Below is a small trained network, with its code and all its weights. Each question gives an input and a class and asks what happens when units are switched off, that is, made to give their printed mean instead of their output.

import numpy as np


def w(rows, s, z=0):
    codes = np.array(rows[::2]) - 128.0
    scale = np.full(codes.shape[1], s)
    scale[-1] = z or s
    return codes * scale


def norm(h):
    return h / np.sqrt((h * h).mean(-1, keepdims=True) + 1e-5)


def f(y):
    return np.maximum(y, 0)


def log_softmax(a):
    a = a - a.max(-1, keepdims=True)
    return a - np.log(np.exp(a).sum(-1, keepdims=True))


def net(x, mask):
    res = np.array(x, float).reshape(1, 3) / 4 @ E
    u = 0
    for l in range(2):
        y = f(norm(res) @ A[l][:, :-1].T + A[l][:, -1])
        res = res + np.where(mask[u : u + 10], y, B[l][:, -1]) @ B[l][:, :-1]
        u += 10
    return log_softmax(norm(res)[-1] @ U[:, :-1].T + U[:, -1])


A, B = {}, {}
E = w([
[80,133,184,199],'x0',
[116,72,166,95],'x1',
[56,96,1,166],'x2',
],0.0059)
A[0] = w([
[100,57,161,46,114],'L0N1',
[207,218,83,201,41],'L0N2',
[34,156,188,139,16],'L0N3',
[149,170,99,170,83],'L0N4',
[126,69,171,224,43],'L0N5',
[2,38,200,65,131],'L0N6',
[113,74,132,62,125],'L0N7',
[132,46,140,102,67],'L0N8',
[90,101,45,206,148],'L0N9',
[36,107,88,112,4],'L0N10',
],0.0081,0.0037)
B[0] = w([
[172,179,56,169,196],'L0N1',
[193,80,105,217,174],'L0N2',
[92,131,254,200,158],'L0N3',
[220,137,140,128,153],'L0N4',
[100,176,169,171,168],'L0N5',
[169,137,90,193,226],'L0N6',
[178,190,64,144,178],'L0N7',
[161,135,99,150,156],'L0N8',
[100,83,180,94,254],'L0N9',
[135,72,99,120,167],'L0N10',
],0.0079,0.0052)
A[1] = w([
[119,61,74,185,4],'L1N1',
[149,168,114,166,115],'L1N2',
[160,144,172,98,98],'L1N3',
[130,104,84,90,210],'L1N4',
[178,170,189,105,76],'L1N5',
[185,159,34,179,80],'L1N6',
[147,195,91,87,234],'L1N7',
[133,203,201,56,54],'L1N8',
[148,145,93,10,152],'L1N9',
[194,187,215,89,57],'L1N10',
],0.011,0.0038)
B[1] = w([
[139,110,69,128,200],'L1N1',
[204,78,115,145,190],'L1N2',
[116,149,71,76,175],'L1N3',
[68,136,196,58,198],'L1N4',
[108,89,45,107,209],'L1N5',
[172,217,153,172,253],'L1N6',
[126,163,213,148,222],'L1N7',
[2,78,96,128,176],'L1N8',
[27,250,138,88,197],'L1N9',
[23,93,55,92,237],'L1N10',
],0.0072,0.006)
U = w([
[2,82,56,29,140],'0',
[93,184,187,122,255],'1',
[238,167,59,210,54],'2',
[204,70,180,61,120],'3',
[187,72,222,34,1],'4',
],0.0078,0.0044)

Each question gives the input, the list of numbers given to net, and the class t.
The units are the neurons (one row each of A and B). Each row of codes is followed by its name. A weight is (code - 128) times the scale printed after its matrix; where a second scale follows, it is the last column's (A, B and U).
mask holds one flag per neuron, layer by layer. A switched-off neuron (its flag False) gives its mean, the last column of its row in B, instead of its output. The means were averaged over made-up inputs and are rounded, as every weight is.
A unit's drop is (log p(t) with every unit on - log p(t) with that unit switched off) / (log p(t) with every unit on - log p(t) with every unit switched off).
unit that matters most: the unit with the biggest drop
top k neurons: the k neurons with the biggest drops, biggest first
top k neurons in layer l: the k neurons of layer l with the biggest drops, biggest first
drop of u: that unit's drop, to one decimal
input [5,6,4], class 2: unit that matters most -> L0N6
input [-8,-1,6], class 1: top 2 neurons -> L1N9, L1N10
input [-7,6,-1], class 1: top 3 neurons in layer 1 -> L1N9, L1N7, L1N4
input [0,-1,-1], class 3: top 3 neurons -> L0N2, L1N10, L1N9
input [-6,-4,4], class 1: top 3 neurons in layer 1 -> L1N10, L1N6, L1N5
input [0,1,2], class 3: top 3 neurons in layer 1 -> L1N9, L1N10, L1N8
input [-6,4,-6], class 0: top 2 neurons in layer 0 -> L0N6, L0N2
input [1,3,-5], class 0: top 2 neurons -> L1N10, L0N2
input [5,7,5], class 2: top 2 neurons -> L0N6, L1N10
input [-2,-3,0], class 3: top 2 neurons in layer 1 -> L1N10, L1N9
input [1,-4,-5], class 0: top 2 neurons in layer 0 -> L0N6, L0N1
input [-7,5,-1], class 1: top 3 neurons in layer 1 -> L1N9, L1N7, L1N4
input [-6,0,4], class 1: drop of L1N5 -> 0.1
input [-8,-4,-8], class 0: drop of L0N10 -> 0.0
input [-7,8,2], class 2: unit that matters most -> L0N1
input [-3,8,5], class 2: drop of L0N6 -> 0.2
